Each row has a name. After each piece below comes the name of the row it's from, unless a question asks for something else. Each question is about the rows just above it.

k_846: [ 85 102 165  87 100  85 144 142 116]
k_180: [144 165 105 130 101  85  86 102 100]
k_426: [ 85 102 165  87 100  85 144 130 145]
k_442: [ 91 128 170 118  98  85 148 141 122]
k_582: [ 97 103 196 154 122 103 144 133 131]
Put [ 85 128 148 170 118  91  98 122 141] back in order: which row is it? => k_442
Which row holds these entries in another order? [165  87 102 145 144  85  85 130 100] => k_426
k_180 without one entry, shuffled: [100 105  85 101 130 165  86 144]. Gone: => [102]
Shuffled k_426 with one entry gone: [ 87 100 165 145  85 102  85 130], missing => [144]

k_142: [142 143 111 100 108 142 101 156 147 102 105  97 102 141 151]
k_373: [189 173  67  84  78 180  79 176 178  84  93  83  82  80 177]
k_352: [142 102 102 144 100  99  97 111 101 108 105 156 142 151 146]
k_747: [100 111 142 156 151  99 102 108 101 145 102 147 142  97 105]
k_551: [111 142 142 108 105 102 101 102 100 147 151 156  97 144  99]
[151 141 102  97 105 102 147 156 101 142 108 100 111 143 142] is which row reordered? => k_142
Which entry of k_551 is missing from [108 142  99 102 102 105 147 151 101 144  97 142 156 111]? => [100]
[147 151 156  97 144  99 111 142 142 108 105 102 101 102 100] is which row reordered? => k_551
[ 97  99 100 101 102 102 105 108 111 142 142 144 147 151 156] is which row reordered? => k_551
Shuffled k_142 with one entry gone: [111  97 142 108 156 100 102 141 147 142 143 101 102 151], missing => [105]
Put [ 97  99 100 101 102 102 105 108 111 142 142 145 147 151 156] back in order: which row is it? => k_747
Which entry of k_373 is missing from [173  84  83  84 176  80  82  93  67 177 189 178  78 180]? => [79]

k_916: [135 128 119 150 140 124 130 125 128 118 141 118 130 122 112 128 107 119
 130 120 135 125 124 130 121 123 131 123 105 123]
k_570: [135 134 132 132 142 126 146 138 119 132 123 114 124 128 106 121 107 103
 124 130 119 127 112 146 120 120 134 127 112 127]
k_616: [139 162 116  91 126 150 135 118 138 122 127 132 146 136 125 127 125 140
 146 133 130 127 120 135 107 132 138 136 130 126]
k_757: [133 160 118  97 124 148 137 108 134 117 116 144 146 139 119 122 121 130
 146 121 131 116 129 137 112 131 133 146 129 105]
k_908: [130 119 141 107 128 121 118 123 135 120 105 135 125 112 124 130 128 130
 140 124 125 123 123 131 118 150 130 119 129 122]
k_908 without one entry, shuffled: [135 135 118 141 124 130 119 130 123 125 112 120 121 124 123 128 130 107
 123 118 130 129 119 122 131 125 128 150 105]. Gone: => [140]
Which row holds these entries in another order? [123 105 123 131 123 121 130 124 125 135 120 130 119 107 128 112 122 130
 118 141 118 128 125 130 124 140 150 119 128 135] => k_916

k_135: [128 107 143 137 152 111  92 149 131 171 117 140 164 106 156 127 182 130
 127 158 115 154 137 124]
k_768: [142 164 113 125  89 201 136 111 137 111 162 114  74 148  63 126 102 156
 163 158 150 121 132  97]
k_43: [134 134 116 142 115 179 121  99 130 102 107 132 104 138 119 131 116 113
 150 122 156 114 110 128]
Shuffled k_135 with one entry gone: [164 158 152 124 127 143 154 130 106 111 115 127 140 117  92 128 149 137
 171 156 131 182 137], missing => [107]
k_135 without one entry, shuffled: [124  92 131 140 156 127 158 143 117 154 106 127 152 115 137 111 137 107
 182 171 128 130 164]. Gone: => [149]

k_116: [143 117 141 140 137 134 102 160 141 141 167 114 127 103 134 123 152 130
 120 112 148 140 140 122]
k_292: [120 132 122 122 123 122 140 117 122 120 114 132 125 133 123 132 118 127
 129 133 117 122 124 133]
k_895: [111 138 113 118 117 116 155 104 116 112  99 140 124 137 117 137 104 128
 130 140 101 115 120 140]
k_878: [128 129 126 126 127 127 129 125 128 127 127 128 129 128 128 129 127 129
 129 130 127 127 129 129]
k_510: [130 127 130 130 130 129 124 132 132 132 135 126 128 124 129 126 133 129
 128 124 133 130 131 126]
k_901: [126 124 133 132 128 132 130 130 131 135 133 124 126 129 130 128 124 132
 130 130 129 126 126 129]
k_80: [106 139 109 116 112 112 162 100 112 106  93 143 123 137 114 137  97 126
 130 142  95 112 117 144]
k_433: [ 97 142  99 112 105 103 178  92 106  98  83 149 117 135 103 142  86 127
 128 150  80 104 113 152]
k_234: [149 111 148 151 141 136  89 185 150 146 201 107 124  77 134 119 165 132
 111  97 158 143 149 124]
k_931: [150 112 148 152 140 136  87 189 152 148 206 104 122  71 133 116 164 132
 111  94 158 145 151 125]
Which row holds these entries in another order? [114 127 103 134 123 152 130 120 112 148 140 140 122 143 117 141 140 137
 134 102 160 141 141 167] => k_116
Put [124 124 124 126 126 126 127 128 128 129 129 129 130 130 130 130 130 131
 132 132 132 133 133 135] back in order: which row is it? => k_510

k_140: [153 145 132 184 142 141 158  65 100  86 145  76 135 112 145 103 117 152
 118 127 152 116  94 160 109 118 128]
k_351: [145 153 141  93 128 145 116  76 109 152 127 135 184 103 117 132  86 112
 118 160  65 142 152 100 118 158 145]
k_5: [152 164 145 100 119 145 140 100 118 122  84 142 152 152 185 115  77 132
 135 167 141  96 110  76 128 134 153]
k_780: [157  71 141 122 122 157  72 136 126 168  92 111 117 133 127 106 107 113
  90 109 150  92 122  88 161 102 133]
k_914: [109 122 134  79 112 111 125 171 171 170 150 176  94 132 106 129 143 140
 137 153 104 172 162  95 143 122  99]
k_986: [145 153 128 185 142 140 164  76 100  84 152  77 141 115 145 110 122 152
 134 135 152 118  96 166 100 119 132]
k_852: [ 94 175 109 155 137 112 155 142 106  85 142 124 166 131 136 156 140 119
 177 133 122 120 118 179  88 163 167]
[ 76  77  84  96 100 100 110 115 118 119 122 128 132 134 135 140 141 142
 145 145 152 152 152 153 164 167 185] is which row reordered? => k_5
Which row holds these entries in another order? [132 119 100 166  96 118 152 135 134 152 122 110 145 115 141  77 152  84
 100  76 164 140 142 185 128 153 145] => k_986
Put [128 118 109 160  94 116 152 127 118 152 117 103 145 112 135  76 145  86
 100  65 158 141 142 184 132 145 153] back in order: which row is it? => k_140
Put [135 112 145 103 117 152 118 127 152 116  94 160 109 118 128 153 145 132
 184 142 141 158  65 100  86 145  76] back in order: which row is it? => k_140

k_258: [ 70 141 175 137 165 187  66  68 140]
k_390: [ 68  67 187 134 141 140 175  70 165]
k_379: [ 68  67 187 137 141 140 175  70 165]
k_73: [141  68 175 138  98 187  70 140  67]
k_498: [ 84  85 176 137 139 138 166  87 159]
Which row holds these entries in another order? [187  66  68 140  70 141 175 137 165] => k_258
Put [165  70 175 140 141 137 187  67  68] back in order: which row is it? => k_379
k_390 without one entry, shuffled: [165 141  68 187 175  70 134 140]. Gone: => [67]
Which row holds these entries in another order? [140  68  66 187 165 137 175 141  70] => k_258
Put [187  98 175 141 140  68 138  70  67] back in order: which row is it? => k_73

